Moves between items:
JT: @>-, $>-, &>RL, ^>FD, §>BT, *>ZP
RL: @>-, $>-, &>HF, ^>PB, §>HR, *>NH
ZS: @>ZQ, $>DR, &>MT, ^>-, §>QN, *>RM
GL: @>BZ, $>BP, &>DJ, ^>-, §>RJ, *>DT
LP: @>HF, $>-, &>MP, ^>RC, §>LD, *>HG
JH: @>LM, $>HJ, &>TZ, ^>BF, §>TP, *>-
PJ: @>-, $>BT, &>SM, ^>BH, §>FD, *>CF
RM: @>ZS, $>ZZ, &>LJ, ^>-, §>ZB, *>-
PB: @>-, $>RL, &>SR, ^>BZ, §>SM, *>BP
QJ: @>-, $>SR, &>ZQ, ^>-, §>TC, *>DJ
TP: @>RC, $>HG, &>ZZ, ^>GM, §>JH, *>-
LJ: @>MT, $>PF, &>DT, ^>-, §>PH, *>-
DJ: @>QJ, $>RC, &>ZS, ^>-, §>NB, *>GM
RC: @>SR, $>LP, &>DR, ^>DJ, §>LM, *>TP
FC: @>ZP, $>-, &>MR, ^>PF, §>GT, *>-
SR: @>-, $>HF, &>TN, ^>QJ, §>SB, *>RC
TN: @>-, $>JL, &>FD, ^>ZQ, §>GD, *>DR
MT: @>QL, $>MF, &>GL, ^>-, §>HT, *>LJ
HR: @>-, $>-, &>DL, ^>SM, §>RL, *>CR
BP: @>PB, $>NH, &>RC, ^>GL, §>NJ, *>CT
ZQ: @>-, $>TN, &>QL, ^>-, §>ZL, *>ZS
HJ: @>LD, $>-, &>NZ, ^>JH, §>HG, *>-
DL: @>-, $>-, &>MD, ^>SB, §>HF, *>LD
PG: @>MD, $>-, &>CJ, ^>MH, §>MP, *>NZ
GM: @>DJ, $>TP, &>RM, ^>-, §>BF, *>-
HF: @>-, $>-, &>JL, ^>SR, §>DL, *>LP
ZP: @>JT, $>-, &>NH, ^>MF, §>CJ, *>FC
FZ: @>RJ, $>FM, &>BF, ^>-, §>DT, *>-
BT: @>-, $>-, &>HR, ^>PJ, §>JT, *>CJ
NJ: @>SM, $>CR, &>LM, ^>RJ, §>BP, *>FM
RQ: @>-, $>SM, &>TC, ^>-, §>BZ, *>RJ
BF: @>NB, $>JH, &>ZB, ^>-, §>GM, *>-
HT: @>BH, $>CF, &>RJ, ^>-, §>MT, *>PH
RJ: @>RQ, $>NJ, &>NB, ^>-, §>GL, *>FZ
MP: @>JL, $>-, &>ZP, ^>DR, §>PG, *>SG
GT: @>CJ, $>-, &>GQ, ^>GH, §>FC, *>-
FM: @>NJ, $>GQ, &>JH, ^>FZ, §>CT, *>-
CR: @>HR, $>-, &>LD, ^>NJ, §>NH, *>GQ
PF: @>MF, $>FC, &>CT, ^>LJ, §>GH, *>-
TZ: @>MH, $>NZ, &>GH, ^>ZB, §>ZZ, *>-
SG: @>MP, $>-, &>FC, ^>ZZ, §>NZ, *>-
BZ: @>-, $>PB, &>QJ, ^>-, §>RQ, *>GL
GQ: @>CR, $>-, &>HJ, ^>FM, §>MR, *>-
TC: @>-, $>SB, &>ZL, ^>-, §>QJ, *>NB
DR: @>TN, $>MP, &>MF, ^>ZS, §>MH, *>ZZ
GH: @>CF, $>GT, &>FM, ^>PH, §>PF, *>-
ZZ: @>DR, $>SG, &>PF, ^>RM, §>TZ, *>-
LM: @>SB, $>LD, &>MH, ^>NB, §>RC, *>JH
SB: @>-, $>DL, &>GD, ^>TC, §>SR, *>LM
JL: @>-, $>-, &>JT, ^>TN, §>MD, *>MP
SM: @>-, $>HR, &>SB, ^>RQ, §>PB, *>NJ
FD: @>-, $>JT, &>PB, ^>QL, §>PJ, *>MF
ZL: @>-, $>GD, &>BH, ^>-, §>ZQ, *>QN
MF: @>FD, $>ZP, &>BP, ^>MT, §>CF, *>PF
CJ: @>BT, $>-, &>CR, ^>CF, §>ZP, *>GT
NZ: @>PG, $>-, &>GT, ^>TZ, §>SG, *>-
HG: @>LP, $>-, &>SG, ^>TP, §>HJ, *>-
QN: @>ZL, $>MH, &>HT, ^>-, §>ZS, *>ZB
LD: @>DL, $>-, &>PG, ^>LM, §>LP, *>HJ
NH: @>RL, $>-, &>LP, ^>BP, §>CR, *>MR
DT: @>GL, $>CT, &>GM, ^>-, §>FZ, *>-
CT: @>BP, $>MR, &>TP, ^>DT, §>FM, *>-
MR: @>NH, $>-, &>HG, ^>CT, §>GQ, *>-
GD: @>-, $>MD, &>PJ, ^>ZL, §>TN, *>MH
PH: @>HT, $>GH, &>FZ, ^>-, §>LJ, *>-
QL: @>-, $>FD, &>BZ, ^>-, §>BH, *>MT
ZB: @>QN, $>TZ, &>PH, ^>-, §>RM, *>-
NB: @>TC, $>LM, &>QN, ^>-, §>DJ, *>BF
CF: @>PJ, $>CJ, &>NJ, ^>HT, §>MF, *>GH
MD: @>-, $>-, &>BT, ^>GD, §>JL, *>PG
MH: @>GD, $>PG, &>CF, ^>QN, §>DR, *>TZ
BH: @>-, $>PJ, &>RQ, ^>-, §>QL, *>HT

The rows follow the links: the fewer symbols apart two items are, the more alike their rows tend to be.

Each row is also shifted at random along 4 hidden directions that mean nothing.

Some items, each with a row of numbers:
ZZ -> [-292  -66   36  -10   19  -48  101  -27  142  100  -80 -175 -107   93   32   60   55  -18 -100   16  -10  198  119  -59 -190 -137 -101  -49  125  191   80  -88   19   -2 -185   70   62  177   78]
ZB -> [-160  -77   63  -65   19  -37  155  -27  -61  -55   29  -13 -111 -135  -38 -113  -73 -105  100   89  147  123  -24  127    5  -76 -106  -28   87  -21  -71   84  -18  -86  131  -88   70  -10   33]
NZ -> [-137  -79   -5  -22   59  -99   47  -19   98  -26   38  -11   81  -89  114 -102   21  -56  216   41   55  138   20   10 -114    8   24  -94   25   31  -16  116  -12  115   75 -135  -50   84   68]
RQ -> [  87   -7 -156  -73  -55  132   16   83   21  -48  -44   -5   23 -115  -45   -5   91   61   14   58   49   46 -188  113  104  -29  -61   52  -19  -70  -43  -67   30 -105   59 -127   18  -81   47]
CJ -> [ 152  -18  201  -32   69  -34 -197 -196   -8   24    9   33   87  132   29  -86   20  -63  -79 -153   16  -79  128 -101  -21  106  -16   -5 -101   93  105  -47   -3  -45   81    8  -43  -81  -58]
NJ -> [  26    5    6  -35  -17   25  -72   51   18  -46   19   13    1  -70    5  -77   18   23  126  -14  100   29 -140   99   10  126  -71   96  -20  -29  -76  -52  -10   78  200  -84  -21   35  -20]
JT -> [ 136  -94  -88   32  -52   15 -103  -62   75   54  -12  -10   61  113   34  157   92   46 -138  -68  -81   69   70 -126  -90  -18   98   42 -110  124  131 -106   72   13  -61   79  -14   -9  102]
PH -> [-117  -96  115   36   35  -81   16   -6  -96   18 -143 -135  -27   -6   55  132   91  -62  -38   22  -36   46    6   17  -27   45 -189 -100  110   73   22  -41  -20 -145   10  -44  -18  -28   32]
PF -> [ 155   61  100  110  112 -133  180  -22 -153  -25   17   63  -81 -126  -46   57  -83 -201  117  -17   77   57   35  -32   -6   25 -121  -26    2   37   40  115 -138  109  137  155   -3    7  152]
TP -> [-122   21    0  149  -18  -63   56  153  -79  -25    6  -36  -59 -110   51  160  -50  -43  108   83  -30  -31   68  -16 -130  -30  -60  -13   84   17   49   81  -34  161 -194   81  -25   58   68]
LD -> [ 232 -110  183   20  -23  -52   43  -41  -81  -21  -24  -96   69  -57   27  -89   23  -65  -36 -106   87  -39   78  -90 -103   69  -22   -2  -56   53   10   66   30  118   79 -118    3  123  -61]
MP -> [  14  -57  -39   33  -82 -103  147   29   87   13  -10  -18   77   58   26  159  -24   49  249  -48  -43   44   45  -39 -100  -41  177 -140  -22   88  -40   21   53  270  -65  -16  -12  145   17]
GQ -> [-146   34  -57  -49   31  -24  -91   -4  198  -21   94   -9   14   56  124 -171  -54  -42  -11   21   75   68   95  -25  -50   66  -56  119    5  -29  144   45  -62   80   97  -28 -136  -17  -14]
RC -> [  99  137  155   55   23  -58   10   28 -201   14   11   56  -37   58  -49  -23 -107   29  -47  -59   -7 -219    7   31   68  -40   35  -20   65  -14  -20   78  -45  108 -200  100   -6   27 -150]
SR -> [ 263   -9   12   85 -123   62   58   42 -171   47   -4   27  -83  -26   -9  -17  -44   82 -118  -41  -63  -41  -36  -46    4  -19  -10   78 -160  -30  -12   21  -65   63 -110   99   72   49    2]
LJ -> [-157   34   51   38   93  -40   68  -20  -23  -12   -9 -137  -73   -8  -66  199   31  -69  -52   52   51   50   20   11  -10  -17 -121   10   44   51   64  -46  -43 -164   20   91   34   -5   86]
SB -> [ -36   20  -90   14  -84  157  -70  158  -42  -51  -27  120   -2 -176   63 -143    1  121   85  -11  -22  -54 -110  -10   78   93  100  105  -57  -83  -64   16   -1  -17   42  -77   -3  -36  -36]
CT -> [ -96  132  -66   21   52  -24 -128  140  -88   41   31   -5  105  267   78   89 -113   17  112   93  -88 -158   79   86   62  -92    5  -68  325  -56   98   33   79   95 -103  152 -163  -96 -172]
GL -> [ -24  181  -16  -30  -13   -2  109   51   72  -92   62 -105  -87  -15 -115  193 -111  -13   43   94  100    8 -150  100   44  -74  -91   43  -36  -76  -38 -102  -17  -17   91   67   41   19   30]
BZ -> [ 108   50 -190   25  -68  117   58  104    3   -8   11  -62  -39   -4  -59  167  -35   89  -22   99   25   11 -149   91  129  -70   92  103  -19  -55  -27  -58   73    4    3  119  -26  -58   45]
MD -> [ 365 -229   71  -41  -12  -48   24 -224  -92  100   23  136   36   26  -18 -201  -21  -13  -42 -130    0   50  190   -8   52   12   89  -43 -124   41  -64   85   -8    3   91  -71   65   17 -110]
ZL -> [-165    7  -96 -121  -37   88   15  -32  -18   36  -63   41  -95 -100  -57 -115   17    6  -10  -13  -17   16  -93   81   49  -81   -3   34 -102 -110 -119  -21   57 -166   77  -95   81  -23   31]
ZS -> [  84  -48   63  -75   30  -48  145 -246 -146  114   51   40 -102  191 -171  -76 -124  -52 -203  -35   88 -144   83   61  131 -203    0 -110  -28   24  -38   21   86 -137   -6  115   58   13 -124]
CR -> [  49  -16   49  -88   41  -29 -145   11  184  -49  -37  -57  120   54   97  -37   75   53    7  -51   42   20  -59  -44  -45  124    1   73  -39   34   16   -9   63  137   52 -137  -71   27  -18]

Start, symbols taken left to right, then the item you end at.
Answers are names.
[ -60   25   60   42   56  -87   89   34   39  -95   77  -52   22  -23  101   -4  -67  -52   47   48  -35  -26   35  -48 -166  -45   31  -16    6  -19   85   51  -46  155  -88   51  -50   39   28]
@ * § &: NZ
[  39   59   63  145  108 -134  -61  -49  -12   44  -19   -6  109  176   86   57   -7  -75  -35  -15  -71   62  196 -100  -67   37  -14 -100  181   83  160   13   25   41  -72   74 -112  -43    2]
§ §: FC
[-146  -71  -29   76   49  -15  -83  154  101  -65   -4  -70   94 -119  212   10   87   31   15   94  -48   27   70  -57  -72   31   21  -57   44   55   62  138   -2  173  -58 -151  -31   71   26]
& @ &: CJ
[ 117 -185   -9 -127  -49   12   35 -106  -51   83  -29   33 -111  -41  -23 -196  -10   43  -50  -22   56  112    5  -34  -30  -11  -35   19 -160   18  -51  -19  -11  -98   85  -80   68   31   31]
* $ &: CJ
[ -33   43   26   28  -12   67  -44  131  -90  -66 -104   48   24 -212   35  -26   51   74  111  -19  -41 -102  -89  -40  -28   93   19   37   16  -58 -123   61  -12   23  -35 -149    2   19  -81]
@ $: DL
[ 101   88  -25  106   44  -47  -20  -82  -78  -49   71  140  127   86  -47  -19 -107  -62   93  -71  -76 -147   52  -75   41   30  120  -58  -37  -35    5   -9  -67  115   75  151  -64   10   82]
^ § ^ $: CF
[-254  175  -24   24   17    8  -91  -76   60    0   -1 -123   -9  167  -78  169   35   22 -114  -47  -38  -33  -74  -37   46 -139  -44   44   14   56   77 -164   94 -169  -85  130    3  -53  -21]
& §: RJ
[  41  123 -192  -63  -29  142 -190   45  112   -2    2   46    2  170    3   80  -79  146  -53    0  -18  -22  -40   70   73   14  112   79  -40  -40    2  -78   -5   46  -37  122  -16  -23  -46]
^ § $: SM
[-122  -49  115  -90  -29   80   -9  -81    2   63  -20  -45    7   17  -71  -39   43    5   21  -10   -3   18 -139   65  147  -79  -71 -127   20  -38  -69  -51  114 -132   44 -130  105   -8  -61]
* @ &: HT
[ 161   19   86   52   25 -141   29 -133 -140   76   -7   65  -20  114 -118  110 -147  -93    9  -36   36   14  -23  -72   32   83  -51  -22  -17   87  -15  -15  -18  -54   -9  162   21  -15   72]
^ $: MF
[ 103   76 -102  -10  -55   90    7   39  148  -72  109    8   13   12   40  -56  -75   37  -33   24   89   31   -3  -41  -21   78  130  187 -169  -39  -10  -56  -64  169   72   64   71   61  152]
^ § *: NJ
[ 179 -102 -106  -73  -46  191 -104   88   78   -4 -103   37   50  -34   73   94  120  107   21    8   -1   80 -134   44   28   67  -30  126  -35   16  -12  -62   40    5    3  -74   23  -39  -17]
& * §: RC
[ 176   -3  -52   11  -43   48  -56  -74  -32    5  -20  171   -9 -128  -36  -75   -6   -5   35 -118   14   60  -63  -52   61   81  -35   67 -125  -10  -65  -32   10 -115  162  -16   87 -123   88]
^ § §: BH
[ -36   18   79  -97  101  -41 -110   28  103   12  -22  -29  -98    2   89  -10   60 -100  -34   65  102   71   27   -5  -40  120 -239   51  138    5  105   58    5   26   75   31  -16  -40  -65]
$ ^ & &: TZ
[ -88   33  100  -15  -24  -26  138  -30  -46   59  -12  -45  -79   58  -90   58  -18  -94   -1   32   65   41   16   53  -60 -140  -54  -52  115   11    2   -8   -8  -74  -68   43   35   25   12]
§ $ § $: SG
[  43 -210  107  -32   30 -118  125  -24  -70   99 -112   20  -38  -62   78  -33   15 -159  187    9   49   16   51   52  -59   11 -106 -217  112   26  -72  136  -12   30   27  -42  -26   86   41]
& @ § ^: MT
[ -14   78  164   20  -88  -58   26 -139   65 -115  131  -61    7   79  -76 -146  -82  -21 -118  -46   32 -110   40 -143 -156  -70   76   97 -125   71   29    3  -52  109  -83   80  -45  130  -56]
& ^ ^: ZS
